Below is a small trained network, with its code and all its weights. Each question gives an input and a target symbol and asks what happens when units are switched off, that is, made to give their printed mean instead of their output.

import numpy as np


def w(rows, s, z=0):
    codes = np.array(rows[::2]) - 128.0
    scale = np.full(codes.shape[1], s)
    scale[-1] = z or s
    return codes * scale


def f(y):
    return y / 2 * (1 + np.tanh(0.7978845608 * (y + 0.044715 * y**3)))


def softmax(a):
    e = np.exp(a - a.max(-1, keepdims=True))
    return e / e.sum(-1, keepdims=True)


def log_softmax(a):
    a = a - a.max(-1, keepdims=True)
    return a - np.log(np.exp(a).sum(-1, keepdims=True))


def net(x, mask):
    ids = ['Λζημξσ'.index(c) for c in x.split()]
    T = len(ids)
    res = E[ids] + P[:T]
    r = res
    for j in range(2):
        rows = slice(2 * j, 2 * j + 2)
        q, k, v = (r @ M[0][rows].T for M in (Q, K, V))
        z = softmax(np.where(np.tri(T) > 0, q @ k.T / 2**0.5, -1e9)) @ v
        o = O[0][rows]
        res = res + np.where(mask[j], z, o[:, -1]) @ o[:, :-1]
    y = f(res @ A[0][:, :-1].T + A[0][:, -1])
    res = res + np.where(mask[2:26], y, B[0][:, -1]) @ B[0][:, :-1]
    return log_softmax(res[-1] @ U[:, :-1].T + U[:, -1])


Q, K, V, O, A, B = {}, {}, {}, {}, {}, {}
E = w([
[180,128,206],'Λ',
[194,116,189],'ζ',
[180,159,67],'η',
[187,142,197],'μ',
[162,132,252],'ξ',
[124,187,142],'σ',
],0.02)
P = w([
[58,40,51],'0',
[253,156,123],'1',
[217,163,129],'2',
[199,168,150],'3',
[190,169,183],'4',
[202,158,171],'5',
[193,159,180],'6',
[167,176,206],'7',
[176,176,214],'8',
],0.0052)
Q[0] = w([
[89,50,82],'H0',
[206,145,114],'H0',
[111,114,89],'H1',
[134,251,143],'H1',
],0.015)
K[0] = w([
[255,217,134],'H0',
[116,2,68],'H0',
[96,185,90],'H1',
[20,157,72],'H1',
],0.0097)
V[0] = w([
[147,5,151],'H0',
[173,93,68],'H0',
[185,129,121],'H1',
[145,103,133],'H1',
],0.02)
O[0] = w([
[168,255,134,2],'H0',
[15,172,207,143],'H0',
[88,129,193,249],'H1',
[181,213,138,100],'H1',
],0.0099,0.0049)
A[0] = w([
[189,103,238,42],'N0',
[149,83,127,25],'N1',
[196,131,116,172],'N2',
[103,98,184,8],'N3',
[153,147,77,89],'N4',
[111,26,115,99],'N5',
[111,158,138,176],'N6',
[163,119,140,153],'N7',
[103,196,128,43],'N8',
[47,155,77,51],'N9',
[95,135,51,26],'N10',
[77,153,147,29],'N11',
[70,150,10,117],'N12',
[146,117,38,154],'N13',
[153,159,132,200],'N14',
[69,186,188,150],'N15',
[152,130,130,92],'N16',
[87,117,133,1],'N17',
[156,137,70,122],'N18',
[155,98,147,70],'N19',
[180,167,167,151],'N20',
[168,110,100,162],'N21',
[180,77,95,30],'N22',
[136,68,131,9],'N23',
],0.012,0.0051)
B[0] = w([
[128,141,64,248],'N0',
[160,145,81,143],'N1',
[86,148,165,187],'N2',
[149,142,78,171],'N3',
[143,166,107,133],'N4',
[169,141,145,209],'N5',
[133,81,88,162],'N6',
[103,130,131,162],'N7',
[177,102,65,152],'N8',
[130,152,79,133],'N9',
[147,170,92,124],'N10',
[155,140,94,153],'N11',
[203,168,1,134],'N12',
[128,132,193,155],'N13',
[83,119,125,173],'N14',
[118,120,76,242],'N15',
[119,140,139,132],'N16',
[146,148,114,128],'N17',
[138,130,129,139],'N18',
[119,165,151,145],'N19',
[107,106,134,213],'N20',
[132,151,147,160],'N21',
[155,153,107,160],'N22',
[146,158,103,152],'N23',
],0.0096,0.011)
U = w([
[241,187,18,94],'Λ',
[177,134,119,207],'ζ',
[126,52,97,192],'η',
[139,56,180,179],'μ',
[255,43,107,125],'ξ',
[210,185,138,3],'σ',
],0.0079,0.0059)

Each question gives the input, a string of symbols that net reads in full, and the target symbol t.
The units are the heads (2 rows each of Q, K, V and O) and the neurons (one row each of A and B). Each row of codes is followed by its name. A weight is (code - 128) times the scale printed after its matrix; where a second scale follows, it is the last column's (O, A, B and U).
mask holds one flag per unit, heads first, then neurons. A switched-off unit (its flag False) gives its mean, the last column of its rows in O or B, instead of its output. The means were averaged over made-up inputs and are rounded, as every weight is.
A unit's drop is (log p(t) with every unit on - log p(t) with that unit switched off) / (log p(t) with every unit on - log p(t) with every unit switched off).
The circuit of an input: a set's keep is (log p(t) with only the set's units on - log p(t) with every unit switched off) / (log p(t) with every unit on - log p(t) with every unit switched off). Starting from the 12 units with the biggest drops (on a tie, the unit counted first), units are removed one at a time, each time the one whose removal leaves the highest keep (on an exact tie, the one counted first), for as long as the keep stays at least 0.8.
circuit, biggest first: the units of the circuit, biggest drop first
most important unit: the unit with the biggest drop
k most important neurons: the k neurons with the biggest drops, biggest first
which heads matter: for each layer, one digit per head in row order, 1 if its drop is at least 0.15 and else 0, layers parted by /
drop of u: that unit's drop, to one decimal
input η σ η Λ σ Λ σ σ ξ, target η: circuit, biggest first => H0, N15, N0
input σ η η η Λ η, target μ: which heads matter => 00
input ζ Λ ζ, target Λ: circuit, biggest first => H0
input ξ σ σ Λ, target σ: circuit, biggest first => H0, N2, N15
input ζ σ Λ σ η ξ μ, target Λ: 3 most important neurons => N0, N8, N15
input ξ η Λ, target Λ: 3 most important neurons => N0, N4, N13
input ζ σ σ η σ ξ, target Λ: circuit, biggest first => H0, N0
input σ Λ ζ σ σ σ η Λ η, target ξ: circuit, biggest first => H0, N0
input η σ σ η σ Λ, target η: 2 most important neurons => N15, N5
input ξ σ Λ, target Λ: 2 most important neurons => N0, N4
input σ σ ξ σ η σ σ σ μ, target Λ: 3 most important neurons => N0, N23, N1
input η σ σ σ η σ η, target η: drop of H0 => 0.6
input σ σ σ Λ Λ ζ, target Λ: drop of N22 => 0.2
input σ ξ σ η σ σ η, target ξ: drop of N11 => 0.0
input μ η σ η σ Λ ζ η σ, target μ: most important unit => N0
input μ σ Λ ξ σ σ σ η σ, target μ: drop of N12 => 0.1
